Below are the code and all the weights of a small trained network. Each question names an input and a class and asks about switching units off, where a switched-off unit gives its printed mean instead of its output.

import numpy as np


def w(rows, s, z=0):
    codes = np.array(rows[::2]) - 128.0
    scale = np.full(codes.shape[1], s)
    scale[-1] = z or s
    return codes * scale


def f(y):
    return np.maximum(y, 0)


def log_softmax(a):
    a = a - a.max(-1, keepdims=True)
    return a - np.log(np.exp(a).sum(-1, keepdims=True))


def net(x, mask):
    res = np.array(x, float).reshape(1, 7) / 4 @ E
    y = f(res @ A[0][:, :-1].T + A[0][:, -1])
    res = res + np.where(mask, y, B[0][:, -1]) @ B[0][:, :-1]
    return log_softmax(res[-1] @ U[:, :-1].T + U[:, -1])


A, B = {}, {}
E = w([
[119,123,128,133,130,122,139,114,110,107],'x0',
[123,141,121,137,136,111,132,112,80,86],'x1',
[145,141,128,116,127,124,136,128,124,128],'x2',
[91,250,245,171,148,92,85,55,222,112],'x3',
[235,103,116,235,24,119,65,7,109,170],'x4',
[32,148,152,173,117,17,243,224,51,246],'x5',
[124,143,107,120,114,125,111,137,146,135],'x6',
],0.015)
A[0] = w([
[74,157,171,31,217,78,80,173,183,57,198],'N1',
[124,139,175,185,27,51,95,69,130,168,65],'N2',
[158,87,110,42,97,246,96,110,147,30,254],'N3',
[171,2,50,78,146,170,113,134,113,82,206],'N4',
[85,81,68,33,202,195,154,231,93,87,223],'N5',
[155,47,50,112,103,161,165,154,35,192,222],'N6',
[203,30,61,155,77,114,109,133,85,141,131],'N7',
[142,72,64,26,163,116,112,157,121,128,159],'N8',
],0.0087,0.007)
B[0] = w([
[78,167,201,163,192,189,182,136,188,114,222],'N1',
[194,82,177,174,209,102,86,102,47,190,178],'N2',
[254,177,111,204,192,175,137,91,120,147,228],'N3',
[207,166,40,168,184,134,135,187,118,160,212],'N4',
[108,152,67,138,180,64,223,6,168,210,254],'N5',
[60,88,12,55,43,143,124,163,74,144,217],'N6',
[212,82,105,115,76,120,82,234,90,81,186],'N7',
[99,127,21,197,145,90,200,91,102,146,190],'N8',
],0.0098,0.033)
U = w([
[157,135,110,191,182,72,166,92,121,189,183],'0',
[106,161,162,121,184,244,150,77,227,36,217],'1',
[28,129,76,66,104,54,195,111,159,143,110],'2',
[15,180,227,112,157,43,189,231,154,120,255],'3',
[200,109,77,138,83,182,106,141,132,80,15],'4',
[189,126,185,151,105,162,8,13,197,55,89],'5',
[96,60,103,83,14,94,110,154,86,123,35],'6',
],0.011,0.003)

Each question gives the input, the list of numbers given to net, and the class t.
The units are the neurons (one row each of A and B). Each row of codes is followed by its name. A weight is (code - 128) times the scale printed after its matrix; where a second scale follows, it is the last column's (A, B and U).
mask holds one flag per neuron, in row order. A switched-off neuron (its flag False) gives its mean, the last column of its row in B, instead of its output. The means were averaged over made-up inputs and are rounded, as every weight is.
A unit's drop is (log p(t) with every unit on - log p(t) with that unit switched off) / (log p(t) with every unit on - log p(t) with every unit switched off).
The circuit of an input: a set's keep is (log p(t) with only the set's units on - log p(t) with every unit switched off) / (log p(t) with every unit on - log p(t) with every unit switched off). Starting from all 8 units, units are removed one at a time, each time the one whose removal leaves the highest keep (on an exact tie, the one counted first), for as long as the keep stays at least 0.8.
units of the circuit, in order: the units of the circuit, biggest drop first
top k neurons: the k neurons with the biggest drops, biggest first
drop when u is switched off: that unit's drop, to one decimal
input [5,8,3,1,2,-8,-1], class 5: units of the circuit, in order : N6, N5
input [-7,-6,-1,-7,1,-2,-7], class 4: units of the circuit, in order : N7
input [-5,-1,-1,-8,1,7,3], class 6: top 3 neurons : N7, N6, N1
input [-6,2,-7,0,-6,7,-8], class 2: top 2 neurons : N5, N3
input [-5,0,0,1,-6,-5,1], class 1: top 2 neurons : N1, N2
input [-1,-6,1,-7,1,7,1], class 6: top 2 neurons : N7, N6
input [8,8,-3,0,3,3,-8], class 6: top 2 neurons : N5, N3
input [3,1,6,0,-7,6,-3], class 2: drop when N3 is switched off : 0.3
input [7,-8,-3,0,3,5,5], class 6: top 2 neurons : N5, N3
input [6,-6,5,0,-6,8,-1], class 2: drop when N5 is switched off : 0.3
input [-8,8,5,3,-2,3,-4], class 3: drop when N3 is switched off : 0.1
